Below are the code and all the weights of a small trained network. Each question names an input and a target symbol and asks about switching units off, where a switched-off unit gives its printed mean instead of its output.

import numpy as np


def w(rows, s, z=0):
    codes = np.array(rows[::2]) - 128.0
    scale = np.full(codes.shape[1], s)
    scale[-1] = z or s
    return codes * scale


def f(y):
    return y / 2 * (1 + np.tanh(0.7978845608 * (y + 0.044715 * y**3)))


def softmax(a):
    e = np.exp(a - a.max(-1, keepdims=True))
    return e / e.sum(-1, keepdims=True)


def log_softmax(a):
    a = a - a.max(-1, keepdims=True)
    return a - np.log(np.exp(a).sum(-1, keepdims=True))


def net(x, mask):
    ids = ['αγδζηθλμξπφψω'.index(c) for c in x.split()]
    T = len(ids)
    res = E[ids] + P[:T]
    r = res
    for j in range(3):
        rows = slice(2 * j, 2 * j + 2)
        q, k, v = (r @ M[0][rows].T for M in (Q, K, V))
        z = softmax(np.where(np.tri(T) > 0, q @ k.T / 2**0.5, -1e9)) @ v
        o = O[0][rows]
        res = res + np.where(mask[j], z, o[:, -1]) @ o[:, :-1]
    y = f(res @ A[0][:, :-1].T + A[0][:, -1])
    res = res + np.where(mask[3:19], y, B[0][:, -1]) @ B[0][:, :-1]
    return log_softmax(res[-1] @ U[:, :-1].T + U[:, -1])


Q, K, V, O, A, B = {}, {}, {}, {}, {}, {}
E = w([
[90,112,110,138],'α',
[102,106,1,120],'γ',
[73,154,152,86],'δ',
[207,185,42,160],'ζ',
[209,91,81,103],'η',
[210,117,170,143],'θ',
[98,56,175,50],'λ',
[65,125,68,183],'μ',
[80,126,97,148],'ξ',
[229,214,92,207],'π',
[71,126,127,166],'φ',
[169,63,144,83],'ψ',
[89,123,54,147],'ω',
],0.021)
P = w([
[154,254,174,72],'0',
[141,111,126,123],'1',
[138,108,128,126],'2',
[138,106,126,130],'3',
[136,104,126,129],'4',
[135,103,124,127],'5',
[137,100,126,132],'6',
[136,95,125,132],'7',
[137,96,123,134],'8',
[135,95,126,133],'9',
[135,91,125,134],'10',
[131,95,124,134],'11',
],0.018)
Q[0] = w([
[173,152,147,125],'h1',
[125,123,154,91],'h1',
[193,130,119,170],'h2',
[251,129,213,69],'h2',
[98,92,117,209],'h3',
[75,51,54,149],'h3',
],0.016)
K[0] = w([
[130,89,109,177],'h1',
[117,75,87,138],'h1',
[203,154,64,150],'h2',
[142,8,157,190],'h2',
[144,241,165,110],'h3',
[128,161,99,50],'h3',
],0.017)
V[0] = w([
[110,180,179,145],'h1',
[178,97,66,79],'h1',
[200,100,126,83],'h2',
[180,148,33,179],'h2',
[131,110,68,2],'h3',
[106,94,139,136],'h3',
],0.014)
O[0] = w([
[113,51,161,132,216],'h1',
[151,159,155,91,162],'h1',
[255,38,183,34,248],'h2',
[210,186,93,182,176],'h2',
[244,163,58,23,234],'h3',
[71,150,233,66,2],'h3',
],0.0092,0.0053)
A[0] = w([
[174,98,138,165,254],'n1',
[124,180,43,182,209],'n2',
[191,100,153,177,96],'n3',
[98,78,96,109,121],'n4',
[182,152,165,222,81],'n5',
[108,121,172,103,180],'n6',
[5,107,139,52,122],'n7',
[153,46,100,170,106],'n8',
[89,193,121,165,220],'n9',
[59,164,82,192,180],'n10',
[70,121,112,152,55],'n11',
[156,215,193,92,88],'n12',
[142,128,109,65,96],'n13',
[149,206,192,132,179],'n14',
[230,131,140,157,50],'n15',
[187,142,80,95,116],'n16',
],0.011,0.0069)
B[0] = w([
[175,140,117,72,225],'n1',
[146,73,221,192,237],'n2',
[109,163,43,140,205],'n3',
[140,130,176,96,174],'n4',
[88,71,79,159,193],'n5',
[165,104,26,174,155],'n6',
[137,229,55,172,195],'n7',
[145,233,112,119,208],'n8',
[142,73,107,98,159],'n9',
[146,79,137,131,189],'n10',
[23,209,118,123,150],'n11',
[164,138,62,184,156],'n12',
[13,1,127,193,187],'n13',
[179,80,54,123,151],'n14',
[38,145,152,86,254],'n15',
[90,192,211,134,237],'n16',
],0.0079,0.02)
U = w([
[121,108,117,131,254],'α',
[119,137,231,149,155],'γ',
[97,173,12,103,32],'δ',
[170,216,122,167,100],'ζ',
[94,167,149,70,158],'η',
[253,101,68,75,184],'θ',
[86,29,36,91,61],'λ',
[99,34,178,167,87],'μ',
[114,82,145,146,244],'ξ',
[168,86,50,171,54],'π',
[43,132,124,150,76],'φ',
[144,27,186,85,161],'ψ',
[255,54,219,169,145],'ω',
],0.0094,0.0086)

Each question gives the input, a string of symbols that net reads in full, and the target symbol t.
The units are the heads (2 rows each of Q, K, V and O) and the neurons (one row each of A and B). Each row of codes is followed by its name. A weight is (code - 128) times the scale printed after its matrix; where a second scale follows, it is the last column's (O, A, B and U).
mask holds one flag per unit, heads first, then neurons. A switched-off unit (its flag False) gives its mean, the last column of its rows in O or B, instead of its output. The means were averaged over made-up inputs and are rounded, as every weight is.
A unit's drop is (log p(t) with every unit on - log p(t) with that unit switched off) / (log p(t) with every unit on - log p(t) with every unit switched off).
The circuit of an input: a set's keep is (log p(t) with only the set's units on - log p(t) with every unit switched off) / (log p(t) with every unit on - log p(t) with every unit switched off). Starting from the 12 units with the biggest drops (on a tie, the unit counted first), units are removed one at a time, each time the one whose removal leaves the highest keep (on an exact tie, the one counted first), for as long as the keep stays at least 0.8.
units of the circuit, in order: the units of the circuit, biggest drop first
most important unit: the unit with the biggest drop
top k neurons: the k neurons with the biggest drops, biggest first
which heads matter: for each layer, one digit per head in row order, 1 if its drop is at least 0.15 and else 0, layers parted by /
input λ λ θ μ γ γ ψ ω ξ, target λ: which heads matter => 011
input δ ω π φ ω θ λ ξ, target δ: top 2 neurons => (n7, n2)
input φ λ θ θ ω λ ω α ψ, target ψ: which heads matter => 011
input ψ θ λ γ λ γ, target ψ: units of the circuit, in order => (h2, n3)
input η φ ψ ω ω η ζ γ, target η: which heads matter => 010
input γ θ ω θ ζ δ θ ζ λ, target λ: top 4 neurons => (n13, n2, n7, n6)
input δ ω α, target δ: which heads matter => 110
input π ω ω ω δ α δ ω ω μ π ω, target π: units of the circuit, in order => (h3, h2)
input φ γ ψ μ ψ φ ω η, target η: most important unit => n16
input μ φ ζ θ η ζ α θ θ λ μ, target μ: top 2 neurons => (n2, n10)
input λ γ ψ ζ γ ζ ψ ω φ α, target λ: top 4 neurons => (n13, n2, n7, n6)
input ω ω λ ω η ω α φ η ω ξ, target ω: which heads matter => 010
input η θ ω λ φ, target η: which heads matter => 011
input δ π η μ, target δ: most important unit => h2
input ω ζ μ, target ω: which heads matter => 010
input ζ θ θ ω ω ψ δ δ ω, target ζ: which heads matter => 010
input μ ω π ω θ θ θ θ α, target μ: which heads matter => 011
input λ π φ ξ μ δ, target δ: units of the circuit, in order => (n7, h2, n2)
input θ δ ω, target θ: top 2 neurons => (n2, n15)
input φ ζ η α π α ω ψ ω φ ξ, target φ: top 2 neurons => (n11, n7)
input ω ψ φ π ζ ξ θ λ θ θ, target θ: most important unit => h3
input μ μ ω π θ ξ φ θ δ φ π, target π: top 3 neurons => (n5, n3, n14)
input φ ω ζ μ, target φ: which heads matter => 111
